A =
135  114  123  116  129  138  123
136  114  127  112  130  138  116
127  127  124  130  127  129  134
140   99  104  112  127  151  138
136  117  134  109  132  136  106
Indices start at 1.
row 1 col 1 => 135
row 1 col 3 => 123
row 4 col 1 => 140
row 5 col 4 => 109
row 4 col 6 => 151
row 1 col 6 => 138
row 4 col 2 => 99
row 5 col 6 => 136
row 4 col 7 => 138
row 2 col 3 => 127
row 2 col 5 => 130
row 3 col 5 => 127

X =
[[111 135 122 110]
 [137 123 139 136]
 [129 133 105 129]
 [118 133 112 117]
 [117 131 115 117]
 [134 126 114 133]
 [119 130 133 119]]
Rows and columns are counted from 1.
(1, 1)	111
(3, 4)	129
(4, 1)	118
(6, 2)	126
(5, 3)	115
(7, 2)	130
(2, 4)	136
(6, 4)	133
(2, 3)	139
(7, 1)	119

data =
[[111 140 142 108 150 139 126 118]
 [134 125 149 136 131 106 134 108]
 [128 112 134 124 112 109 118 137]
 [133 143 130 148 115 116 132 117]
 [109 127 139 145 140 104 133 127]
 [134 136 131 144 121 150 131 123]
 [141 113 139 126 106 110 139 117]
 [107 155 140 127 135 145 105 141]
 [122 148 128 106 139 130 127 153]]
Rows and columns are counted from 1.
(1, 1)	111
(4, 7)	132
(2, 6)	106
(1, 3)	142
(3, 4)	124
(5, 4)	145
(5, 8)	127
(6, 6)	150
(9, 8)	153
(1, 7)	126
(6, 5)	121
(2, 8)	108
(8, 7)	105
(4, 5)	115
(6, 2)	136
(1, 4)	108
(8, 3)	140
(5, 5)	140
(7, 1)	141
(7, 4)	126
(9, 1)	122
(1, 2)	140
(9, 5)	139

W =
[[128, 128, 128, 128, 128, 129, 128, 128, 128, 128, 127, 127, 127, 128],
 [131, 115, 137, 139, 132, 149, 113, 128, 124, 122, 134, 125, 119, 135],
 [128, 128, 128, 128, 128, 129, 128, 128, 128, 128, 129, 129, 127, 128],
 [128, 128, 128, 128, 128, 129, 128, 128, 128, 128, 127, 129, 127, 128],
 [130, 117, 123, 137, 125, 121, 126, 114, 111, 139, 118, 145, 119, 122],
 [128, 128, 128, 129, 128, 129, 128, 128, 128, 128, 127, 129, 127, 128],
 [127, 121, 113, 134, 149, 119, 139, 121, 128, 123, 135, 118, 117, 135],
 [128, 128, 128, 128, 128, 129, 128, 128, 128, 128, 127, 129, 127, 128],
 [127, 122, 125, 133, 125, 125, 128, 114, 116, 134, 119, 140, 120, 122],
 [129, 120, 134, 128, 123, 123, 132, 132, 125, 123, 121, 118, 124, 121],
 [128, 128, 128, 128, 128, 129, 128, 128, 128, 128, 127, 129, 127, 128],
 [127, 121, 113, 134, 149, 121, 139, 121, 128, 123, 135, 118, 117, 134],
 [123, 127, 130, 129, 140, 123, 113, 124, 133, 130, 121, 122, 138, 119],
 [136, 122, 127, 127, 120, 127, 130, 128, 124, 124, 121, 114, 125, 121],
 [123, 127, 128, 129, 140, 123, 113, 124, 133, 130, 121, 122, 138, 119]]
Indices start at 1.
row 1 col 1: 128
row 12 col 8: 121
row 11 col 3: 128
row 1 col 6: 129
row 2 col 7: 113
row 15 col 7: 113
row 15 col 1: 123
row 3 col 6: 129
row 7 col 5: 149
row 5 col 7: 126
row 5 col 8: 114
row 15 col 3: 128
row 9 col 4: 133
row 1 col 10: 128
row 4 col 10: 128
row 9 col 3: 125
row 12 col 9: 128
row 15 col 13: 138
row 4 col 8: 128
row 4 col 12: 129
row 9 col 1: 127
row 6 col 8: 128
row 11 col 11: 127
row 2 col 14: 135
row 14 col 7: 130
row 3 col 8: 128
row 12 col 1: 127
row 13 col 4: 129
row 8 col 1: 128
row 2 col 2: 115
row 7 col 3: 113
row 11 col 12: 129
row 4 col 4: 128
row 4 col 14: 128
row 6 col 13: 127
row 10 col 13: 124
row 9 col 5: 125

m =
120  123  136  137  126  129  126  124  129  128  121  132
128  130  131  129  125  130  123  129  126  126  126  131
125  121  139  136  125  130  125  129  127  124  118  134
137  133  125  128  131  127  127  125  122  123  137  131
117  124  140  139  121  134  123  130  125  122  105  135
Indices start at 1.
(1, 1) => 120
(1, 5) => 126
(1, 4) => 137
(2, 2) => 130
(4, 5) => 131
(1, 2) => 123
(5, 1) => 117
(4, 4) => 128
(3, 4) => 136
(5, 8) => 130
(2, 4) => 129
(3, 5) => 125
(5, 9) => 125
(4, 10) => 123
(4, 11) => 137
(4, 3) => 125
(3, 9) => 127
